Below is a small trained network, with its code and all its weights. Each question gives an input and a class and asks what happens when units are switched off, that is, made to give their printed mean instead of their output.

import numpy as np


def w(rows, s, z=0):
    codes = np.array(rows[::2]) - 128.0
    scale = np.full(codes.shape[1], s)
    scale[-1] = z or s
    return codes * scale


def norm(h):
    return h / np.sqrt((h * h).mean(-1, keepdims=True) + 1e-5)


def f(y):
    return np.maximum(y, 0)


def log_softmax(a):
    a = a - a.max(-1, keepdims=True)
    return a - np.log(np.exp(a).sum(-1, keepdims=True))


def net(x, mask):
    res = np.array(x, float).reshape(1, 5) / 4 @ E
    u = 0
    for l in range(3):
        y = f(norm(res) @ A[l][:, :-1].T + A[l][:, -1])
        res = res + np.where(mask[u : u + 5], y, B[l][:, -1]) @ B[l][:, :-1]
        u += 5
    return log_softmax(norm(res)[-1] @ U[:, :-1].T + U[:, -1])


A, B = {}, {}
E = w([
[121,82,175,204,197,39,125,126,47],'x0',
[49,145,249,75,93,143,112,100,123],'x1',
[60,104,133,178,156,180,50,166,155],'x2',
[144,133,160,127,175,254,115,118,112],'x3',
[140,144,156,138,79,116,27,87,190],'x4',
],0.0018)
A[0] = w([
[163,118,91,103,71,134,253,134,18,150],'0.n1',
[131,184,135,51,79,84,126,145,128,10],'0.n2',
[184,85,50,203,158,149,117,176,110,179],'0.n3',
[148,145,120,131,95,129,136,52,201,56],'0.n4',
[74,193,137,149,35,212,3,185,169,151],'0.n5',
],0.0024,0.0011)
B[0] = w([
[66,183,139,138,148,139,76,162,208,215],'0.n1',
[152,105,66,78,119,82,176,253,67,156],'0.n2',
[149,151,56,143,79,146,89,182,82,216],'0.n3',
[112,164,83,76,217,150,151,63,94,160],'0.n4',
[47,176,207,101,237,64,207,103,201,250],'0.n5',
],0.0033,0.0026)
A[1] = w([
[141,141,198,89,11,93,159,110,38,202],'1.n1',
[172,153,103,71,189,250,145,79,130,168],'1.n2',
[80,189,179,64,100,168,207,88,177,254],'1.n3',
[145,201,75,152,199,146,137,160,235,161],'1.n4',
[225,166,127,91,71,39,106,62,167,156],'1.n5',
],0.0025,0.00095)
B[1] = w([
[145,192,52,179,98,176,54,132,37,175],'1.n1',
[47,44,201,160,100,134,185,45,117,194],'1.n2',
[149,121,116,78,224,28,107,141,188,251],'1.n3',
[122,135,185,98,84,116,118,150,48,231],'1.n4',
[110,24,177,201,102,254,237,45,106,187],'1.n5',
],0.0037,0.003)
A[2] = w([
[85,125,127,174,116,40,127,18,162,196],'2.n1',
[215,196,56,120,143,52,103,174,140,251],'2.n2',
[128,33,178,155,69,139,125,104,45,81],'2.n3',
[144,199,90,4,65,111,174,154,119,81],'2.n4',
[26,98,144,162,144,184,122,129,60,131],'2.n5',
],0.0032,0.0013)
B[2] = w([
[70,103,120,88,153,191,192,83,150,252],'2.n1',
[196,161,161,97,120,161,97,173,121,223],'2.n2',
[162,109,64,185,77,187,138,136,112,187],'2.n3',
[182,167,151,202,153,94,3,160,113,208],'2.n4',
[129,82,74,119,23,127,170,64,139,221],'2.n5',
],0.0046,0.0027)
U = w([
[16,128,254,17,209,112,158,63,216,186],'0',
[87,47,63,175,9,189,190,77,78,5],'1',
[219,218,113,131,140,77,18,248,99,216],'2',
],0.0065,0.00033)

Each question gives the input, the list of numbers given to net, and the class t.
The units are the neurons (one row each of A and B). Each row of codes is followed by its name. A weight is (code - 128) times the scale printed after its matrix; where a second scale follows, it is the last column's (A, B and U).
mask holds one flag per neuron, layer by layer. A switched-off neuron (its flag False) gives its mean, the last column of its row in B, instead of its output. The means were averaged over made-up inputs and are rounded, as every weight is.
A unit's drop is (log p(t) with every unit on - log p(t) with that unit switched off) / (log p(t) with every unit on - log p(t) with every unit switched off).
The circuit of an input: a set's keep is (log p(t) with only the set's units on - log p(t) with every unit switched off) / (log p(t) with every unit on - log p(t) with every unit switched off). Starting from the 12 units with the biggest drops (on a tie, the unit counted first), units are removed one at a time, each time the one whose removal leaves the highest keep (on an exact tie, the one counted first), for as long as the keep stays at least 0.8.
units of the circuit, in order: the units of the circuit, biggest drop first
k most important neurons: the k neurons with the biggest drops, biggest first
k most important neurons of layer l: the k neurons of layer l with the biggest drops, biggest first
drop of u: that unit's drop, to one decimal
input [8,-2,-7,7,2], class 1: units of the circuit, in order : [1.n3; 2.n3]
input [-5,5,-6,-2,1], class 2: units of the circuit, in order : [2.n4]
input [5,6,5,-1,-2], class 1: units of the circuit, in order : [0.n5; 2.n5]
input [2,0,-5,3,2], class 1: 3 most important neurons : [0.n5; 1.n5; 2.n3]
input [7,-1,-4,3,-1], class 2: 3 most important neurons : [1.n2; 1.n5; 0.n5]
input [8,4,2,-4,-6], class 1: 2 most important neurons : [0.n5; 1.n3]
input [-5,-5,-8,2,-1], class 2: 4 most important neurons : [2.n4; 0.n1; 2.n1; 1.n4]
input [4,-2,0,4,6], class 1: 2 most important neurons : [1.n3; 0.n1]
input [-4,4,1,-2,-4], class 2: 2 most important neurons of layer 0 : [0.n2; 0.n4]
input [6,-8,-6,3,6], class 1: 2 most important neurons : [1.n5; 1.n3]
input [3,7,-4,-6,3], class 1: 2 most important neurons : [1.n5; 0.n5]
input [2,-2,-6,5,8], class 1: 3 most important neurons : [0.n5; 1.n5; 2.n3]
input [-8,-8,-7,-2,-1], class 2: 2 most important neurons : [2.n4; 0.n1]
input [-1,7,-7,-1,-2], class 2: most important neuron of layer 1 : [1.n1]
input [0,-8,0,0,-4], class 2: drop of 1.n5 : 0.1
input [-7,-5,-1,5,7], class 0: drop of 0.n5 : 0.4
